Here is a tiny trained network, its code and every weight. The questions are about switching its units off for an input and a class, where a switched-off unit gives its printed mean instead of its output.

import numpy as np


def w(rows, s, z=0):
    codes = np.array(rows[::2]) - 128.0
    scale = np.full(codes.shape[1], s)
    scale[-1] = z or s
    return codes * scale


def norm(h):
    return h / np.sqrt((h * h).mean(-1, keepdims=True) + 1e-5)


def f(y):
    return y / 2 * (1 + np.tanh(0.7978845608 * (y + 0.044715 * y**3)))


def log_softmax(a):
    a = a - a.max(-1, keepdims=True)
    return a - np.log(np.exp(a).sum(-1, keepdims=True))


def net(x, mask):
    res = np.array(x, float).reshape(1, 3) / 4 @ E
    u = 0
    for l in range(3):
        y = f(norm(res) @ A[l][:, :-1].T + A[l][:, -1])
        res = res + np.where(mask[u : u + 9], y, B[l][:, -1]) @ B[l][:, :-1]
        u += 9
    return log_softmax(norm(res)[-1] @ U[:, :-1].T + U[:, -1])


A, B = {}, {}
E = w([
[178,7,76,111,127],'x0',
[100,112,158,88,239],'x1',
[175,131,161,60,98],'x2',
],0.014)
A[0] = w([
[121,254,116,151,32,52],'0.n1',
[37,168,253,86,234,78],'0.n2',
[89,114,189,245,118,31],'0.n3',
[42,212,138,63,156,2],'0.n4',
[228,140,219,40,96,166],'0.n5',
[209,18,94,132,152,196],'0.n6',
[189,132,48,148,99,35],'0.n7',
[169,127,84,177,115,38],'0.n8',
[78,210,107,213,142,21],'0.n9',
],0.0092,0.0053)
B[0] = w([
[160,116,168,191,213,221],'0.n1',
[82,164,43,80,96,241],'0.n2',
[174,125,72,110,112,137],'0.n3',
[133,119,105,136,1,162],'0.n4',
[178,143,153,70,116,214],'0.n5',
[97,53,144,114,134,254],'0.n6',
[117,137,88,114,90,143],'0.n7',
[140,112,122,155,70,127],'0.n8',
[201,123,53,157,141,170],'0.n9',
],0.012,0.0072)
A[1] = w([
[15,80,93,170,83,109],'1.n1',
[140,121,71,117,61,140],'1.n2',
[191,184,249,145,81,1],'1.n3',
[170,124,107,119,120,89],'1.n4',
[146,113,128,84,44,77],'1.n5',
[184,201,113,152,75,75],'1.n6',
[144,103,149,113,248,84],'1.n7',
[146,111,120,39,97,104],'1.n8',
[167,23,99,126,28,115],'1.n9',
],0.012,0.0078)
B[1] = w([
[39,113,136,205,156,195],'1.n1',
[84,199,165,144,143,186],'1.n2',
[41,166,156,101,236,175],'1.n3',
[115,145,147,132,137,124],'1.n4',
[142,196,149,138,118,160],'1.n5',
[163,66,181,94,221,184],'1.n6',
[99,57,114,48,186,159],'1.n7',
[249,110,97,143,101,193],'1.n8',
[96,206,185,167,74,254],'1.n9',
],0.012,0.0069)
A[2] = w([
[130,98,103,52,216,16],'2.n1',
[126,215,135,189,72,86],'2.n2',
[105,139,190,23,47,116],'2.n3',
[167,166,136,203,106,48],'2.n4',
[228,137,108,196,129,68],'2.n5',
[193,142,183,111,142,20],'2.n6',
[122,131,118,151,144,93],'2.n7',
[215,148,167,43,83,2],'2.n8',
[126,110,93,187,6,149],'2.n9',
],0.014,0.0088)
B[2] = w([
[160,146,179,191,68,181],'2.n1',
[140,34,116,115,141,251],'2.n2',
[225,109,87,121,99,248],'2.n3',
[156,66,81,135,134,179],'2.n4',
[202,110,98,173,153,189],'2.n5',
[44,133,173,140,137,155],'2.n6',
[112,114,128,120,84,124],'2.n7',
[6,125,115,185,154,210],'2.n8',
[109,220,165,143,143,254],'2.n9',
],0.016,0.005)
U = w([
[216,98,85,190,175,240],'0',
[26,200,25,114,160,55],'1',
[42,141,180,236,66,105],'2',
[55,4,140,125,170,104],'3',
[162,181,232,97,193,227],'4',
[187,211,73,17,87,153],'5',
[222,154,217,138,3,2],'6',
[215,21,158,39,87,105],'7',
],0.026,0.0035)

Each question gives the input, the list of numbers given to net, and the class t.
The units are the neurons (one row each of A and B). Each row of codes is followed by its name. A weight is (code - 128) times the scale printed after its matrix; where a second scale follows, it is the last column's (A, B and U).
mask holds one flag per neuron, layer by layer. A switched-off neuron (its flag False) gives its mean, the last column of its row in B, instead of its output. The means were averaged over made-up inputs and are rounded, as every weight is.
A unit's drop is (log p(t) with every unit on - log p(t) with that unit switched off) / (log p(t) with every unit on - log p(t) with every unit switched off).
top k neurons: the k neurons with the biggest drops, biggest first
k most important neurons of layer l: the k neurons of layer l with the biggest drops, biggest first
drop when u is switched off: that unit's drop, to one decimal
input [0,5,-7], class 1: most important neuron of layer 0 -> 0.n2
input [1,7,6], class 7: 2 most important neurons of layer 2 -> 2.n9; 2.n1
input [-1,6,-8], class 1: 2 most important neurons of layer 0 -> 0.n2; 0.n6
input [2,-4,0], class 2: top 2 neurons -> 1.n1; 0.n5
input [2,-1,3], class 6: top 2 neurons -> 2.n3; 0.n1
input [-6,8,0], class 1: top 2 neurons -> 0.n2; 0.n5
input [-8,-8,0], class 0: top 3 neurons -> 0.n1; 0.n9; 0.n5
input [1,4,1], class 7: top 2 neurons -> 2.n9; 1.n9
input [-6,-6,0], class 0: top 2 neurons -> 0.n1; 0.n9
input [-6,2,1], class 5: top 4 neurons -> 0.n2; 0.n6; 2.n8; 0.n4
input [4,0,-5], class 2: top 2 neurons -> 0.n1; 1.n9
input [0,-3,-6], class 0: top 2 neurons -> 0.n9; 0.n6
input [7,8,2], class 7: 2 most important neurons of layer 2 -> 2.n8; 2.n1
input [-5,2,2], class 5: most important neuron of layer 0 -> 0.n2
input [-3,-7,0], class 0: top 2 neurons -> 0.n1; 0.n5
input [-5,-3,1], class 4: drop when 1.n3 is switched off -> 0.6
input [3,-1,8], class 6: drop when 2.n3 is switched off -> 0.1
input [5,8,3], class 7: drop when 0.n9 is switched off -> 0.0
